Here is a tiny trained network, its code and every weight. The questions are about switching its units off for an input and a class, where a switched-off unit gives its printed mean instead of its output.

import numpy as np


def w(rows, s, z=0):
    codes = np.array(rows[::2]) - 128.0
    scale = np.full(codes.shape[1], s)
    scale[-1] = z or s
    return codes * scale


def f(y):
    return np.maximum(y, 0)


def log_softmax(a):
    a = a - a.max(-1, keepdims=True)
    return a - np.log(np.exp(a).sum(-1, keepdims=True))


def net(x, mask):
    res = np.array(x, float).reshape(1, 5) / 4 @ E
    y = f(res @ A[0][:, :-1].T + A[0][:, -1])
    res = res + np.where(mask, y, B[0][:, -1]) @ B[0][:, :-1]
    return log_softmax(res[-1] @ U[:, :-1].T + U[:, -1])


A, B = {}, {}
E = w([
[85,77,189,91,112,153,93,8,148,147,192],'x0',
[91,135,40,38,105,94,105,72,130,120,94],'x1',
[43,145,137,181,163,81,55,146,152,78,138],'x2',
[168,118,191,83,227,97,122,82,124,136,62],'x3',
[93,148,107,35,198,189,182,182,164,88,187],'x4',
],0.012)
A[0] = w([
[116,118,119,101,202,182,168,158,186,65,171,60],'N0',
[148,128,177,96,236,100,138,99,116,139,54,70],'N1',
[143,121,194,183,130,154,128,157,110,148,147,84],'N2',
[149,162,103,122,159,146,139,166,138,105,105,94],'N3',
[157,95,146,213,57,74,86,95,71,167,57,1],'N4',
[172,127,155,98,165,106,105,115,147,141,111,24],'N5',
[51,164,135,177,170,81,81,134,164,55,121,123],'N6',
[185,137,106,106,92,176,212,97,89,180,94,78],'N7',
[158,108,134,106,110,147,139,144,115,144,133,71],'N8',
[100,152,83,159,5,161,147,150,140,121,200,55],'N9',
[103,133,86,93,103,94,125,109,119,113,93,95],'N10',
[95,51,179,118,86,131,97,62,149,164,192,57],'N11',
[140,163,129,156,122,84,103,114,137,123,138,36],'N12',
[148,125,183,179,154,169,155,156,124,110,157,64],'N13',
[161,170,112,148,114,102,144,134,131,110,110,42],'N14',
[149,163,82,161,126,87,142,196,80,123,56,104],'N15',
[104,144,71,62,106,110,98,109,124,117,100,59],'N16',
[112,143,60,92,109,108,107,95,121,134,95,44],'N17',
],0.013,0.0063)
B[0] = w([
[74,202,53,42,98,160,164,83,36,163,150,222],'N0',
[64,152,188,203,90,29,148,124,86,40,98,248],'N1',
[204,148,16,187,140,187,202,94,230,135,53,197],'N2',
[104,104,186,88,179,156,103,101,104,117,171,184],'N3',
[46,219,48,1,117,139,202,92,50,149,171,254],'N4',
[89,124,163,181,114,103,152,148,93,58,93,172],'N5',
[211,97,168,99,7,72,69,212,199,195,194,250],'N6',
[177,97,175,136,18,101,68,250,149,164,240,220],'N7',
[111,85,90,121,62,64,113,171,167,157,128,154],'N8',
[47,130,212,203,114,44,133,99,51,1,67,245],'N9',
[185,144,79,184,134,209,194,90,220,134,68,188],'N10',
[133,46,164,74,239,182,96,152,158,97,155,247],'N11',
[168,141,129,100,108,91,149,131,109,141,177,154],'N12',
[196,168,94,202,148,180,196,81,183,163,132,192],'N13',
[127,91,148,77,184,119,90,95,135,116,121,160],'N14',
[97,34,184,79,242,187,72,94,177,97,169,244],'N15',
[189,166,122,189,150,148,216,123,184,161,98,202],'N16',
[181,134,42,191,158,150,173,98,191,126,121,190],'N17',
],0.0079,0.016)
U = w([
[85,246,76,17,125,135,157,95,79,166,145,125],'0',
[92,143,185,228,120,52,134,108,98,29,83,124],'1',
[137,21,172,77,254,179,92,102,156,119,150,121],'2',
[221,174,73,230,156,167,173,94,196,174,93,127],'3',
[200,103,156,116,17,81,85,180,160,197,180,130],'4',
[138,131,154,117,122,166,83,110,125,168,83,252],'5',
[134,112,117,163,136,142,73,123,104,196,61,106],'6',
[165,113,118,142,125,121,67,131,75,155,53,108],'7',
],0.0088,0.019)

Each question gives the input, the list of numbers given to net, and the class t.
The units are the neurons (one row each of A and B). Each row of codes is followed by its name. A weight is (code - 128) times the scale printed after its matrix; where a second scale follows, it is the last column's (A, B and U).
mask holds one flag per neuron, in row order. A switched-off neuron (its flag False) gives its mean, the last column of its row in B, instead of its output. The means were averaged over made-up inputs and are rounded, as every weight is.
A unit's drop is (log p(t) with every unit on - log p(t) with that unit switched off) / (log p(t) with every unit on - log p(t) with every unit switched off).
The circuit of an input: a set's keep is (log p(t) with only the set's units on - log p(t) with every unit switched off) / (log p(t) with every unit on - log p(t) with every unit switched off). Starting from the 12 units with the biggest drops (on a tie, the unit counted first), units are removed one at a time, each time the one whose removal leaves the highest keep (on an exact tie, the one counted first), for as long as the keep stays at least 0.8.
circuit, biggest first: the units of the circuit, biggest drop first
top k neurons: the k neurons with the biggest drops, biggest first
drop when u is switched off: that unit's drop, to one decimal
input [-6,-7,-8,-7,7], class 4: circuit, biggest first -> N7
input [1,5,-6,-5,3], class 4: top 3 neurons -> N7, N1, N2
input [3,-1,4,0,4], class 0: top 2 neurons -> N0, N7
input [3,-4,6,-6,-6], class 0: top 2 neurons -> N4, N1
input [-2,1,5,2,-6], class 0: top 2 neurons -> N4, N7
input [-6,-1,-1,5,-3], class 2: top 2 neurons -> N15, N9
input [-4,-1,-5,-2,-6], class 0: top 2 neurons -> N4, N6
input [7,-5,5,-1,7], class 0: top 2 neurons -> N0, N15
input [4,1,-7,5,5], class 4: top 2 neurons -> N7, N4
input [-2,-8,7,1,-4], class 3: top 2 neurons -> N2, N13
input [-4,7,8,7,6], class 4: top 2 neurons -> N6, N9
input [-5,-5,6,8,7], class 1: top 3 neurons -> N1, N4, N5
input [-7,1,2,5,3], class 2: top 3 neurons -> N15, N9, N3
input [-3,-8,3,6,2], class 3: circuit, biggest first -> N13
input [2,6,-4,-8,-3], class 1: drop when N17 is switched off -> 0.0
input [-2,4,3,6,4], class 1: drop when N4 is switched off -> 0.8
input [5,-8,-3,4,-1], class 3: drop when N2 is switched off -> 0.3
